Below is a small trained network, with its code and all its weights. Each question gives an input and a class and asks what happens when units are switched off, that is, made to give their printed mean instead of their output.

import numpy as np


def w(rows, s, z=0):
    codes = np.array(rows[::2]) - 128.0
    scale = np.full(codes.shape[1], s)
    scale[-1] = z or s
    return codes * scale


def f(y):
    return y / 2 * (1 + np.tanh(0.7978845608 * (y + 0.044715 * y**3)))


def log_softmax(a):
    a = a - a.max(-1, keepdims=True)
    return a - np.log(np.exp(a).sum(-1, keepdims=True))


def net(x, mask):
    res = np.array(x, float).reshape(1, 3) / 4 @ E
    y = f(res @ A[0][:, :-1].T + A[0][:, -1])
    res = res + np.where(mask, y, B[0][:, -1]) @ B[0][:, :-1]
    return log_softmax(res[-1] @ U[:, :-1].T + U[:, -1])


A, B = {}, {}
E = w([
[251,162,170],'x0',
[74,203,214],'x1',
[131,43,201],'x2',
],0.014)
A[0] = w([
[28,152,116,136],'N1',
[25,150,177,254],'N2',
[202,131,147,112],'N3',
[148,81,128,102],'N4',
[185,175,171,239],'N5',
[117,237,110,239],'N6',
[156,93,77,129],'N7',
[143,187,220,132],'N8',
[77,174,207,113],'N9',
[96,126,250,193],'N10',
],0.017,0.0085)
B[0] = w([
[42,122,79,211],'N1',
[92,82,28,252],'N2',
[66,101,248,194],'N3',
[143,184,145,157],'N4',
[246,162,203,231],'N5',
[121,244,92,229],'N6',
[145,183,62,185],'N7',
[237,100,94,220],'N8',
[203,93,4,213],'N9',
[176,6,125,243],'N10',
],0.012,0.019)
U = w([
[134,151,97,255],'0',
[43,146,159,105],'1',
[1,135,70,120],'2',
[170,131,75,62],'3',
[85,54,107,129],'4',
[116,253,130,106],'5',
[139,137,246,133],'6',
[167,115,159,84],'7',
],0.016,0.022)

Each question gives the input, the list of numbers given to net, and the class t.
The units are the neurons (one row each of A and B). Each row of codes is followed by its name. A weight is (code - 128) times the scale printed after its matrix; where a second scale follows, it is the last column's (A, B and U).
mask holds one flag per neuron, in row order. A switched-off neuron (its flag False) gives its mean, the last column of its row in B, instead of its output. The means were averaged over made-up inputs and are rounded, as every weight is.
A unit's drop is (log p(t) with every unit on - log p(t) with that unit switched off) / (log p(t) with every unit on - log p(t) with every unit switched off).
The circuit of an input: a set's keep is (log p(t) with only the set's units on - log p(t) with every unit switched off) / (log p(t) with every unit on - log p(t) with every unit switched off). Starting from all 10 units, units are removed one at a time, each time the one whose removal leaves the highest keep (on an exact tie, the one counted first), for as long as the keep stays at least 0.8.
circuit, biggest first: the units of the circuit, biggest drop first
unit that matters most: the unit with the biggest drop
k most important neurons: the k neurons with the biggest drops, biggest first
drop when u is switched off: that unit's drop, to one decimal
input [-4,-7,-1], class 0: unit that matters most : N2
input [-6,-7,2], class 2: 2 most important neurons : [N5, N8]
input [-1,-4,1], class 0: circuit, biggest first : [N2, N10]
input [2,-5,0], class 0: 4 most important neurons : [N6, N7, N5, N10]
input [-6,-6,8], class 2: circuit, biggest first : [N5, N10]
input [-1,0,-6], class 5: circuit, biggest first : [N6, N10]
input [1,-3,3], class 6: circuit, biggest first : [N2, N9]
input [7,8,-5], class 3: 3 most important neurons : [N8, N9, N6]
input [-2,-2,-7], class 5: 2 most important neurons : [N2, N6]
input [0,-8,7], class 0: 2 most important neurons : [N7, N6]
input [-4,-6,3], class 0: 3 most important neurons : [N2, N1, N10]
input [-1,-5,-5], class 5: 3 most important neurons : [N10, N2, N9]
input [-4,-6,0], class 0: 3 most important neurons : [N2, N1, N3]
input [-4,-5,4], class 0: circuit, biggest first : [N10]
input [-2,-2,3], class 4: 2 most important neurons : [N6, N5]
input [7,8,-7], class 3: 2 most important neurons : [N8, N9]
input [-2,0,-7], class 2: 2 most important neurons : [N5, N1]
input [-3,7,-1], class 3: 3 most important neurons : [N9, N8, N10]
input [7,-2,-8], class 5: drop when N6 is switched off : 0.3
input [-1,-5,-7], class 5: drop when N10 is switched off : 0.2
input [-2,2,3], class 4: drop when N7 is switched off : 0.0
input [6,7,-5], class 3: circuit, biggest first : [N8]
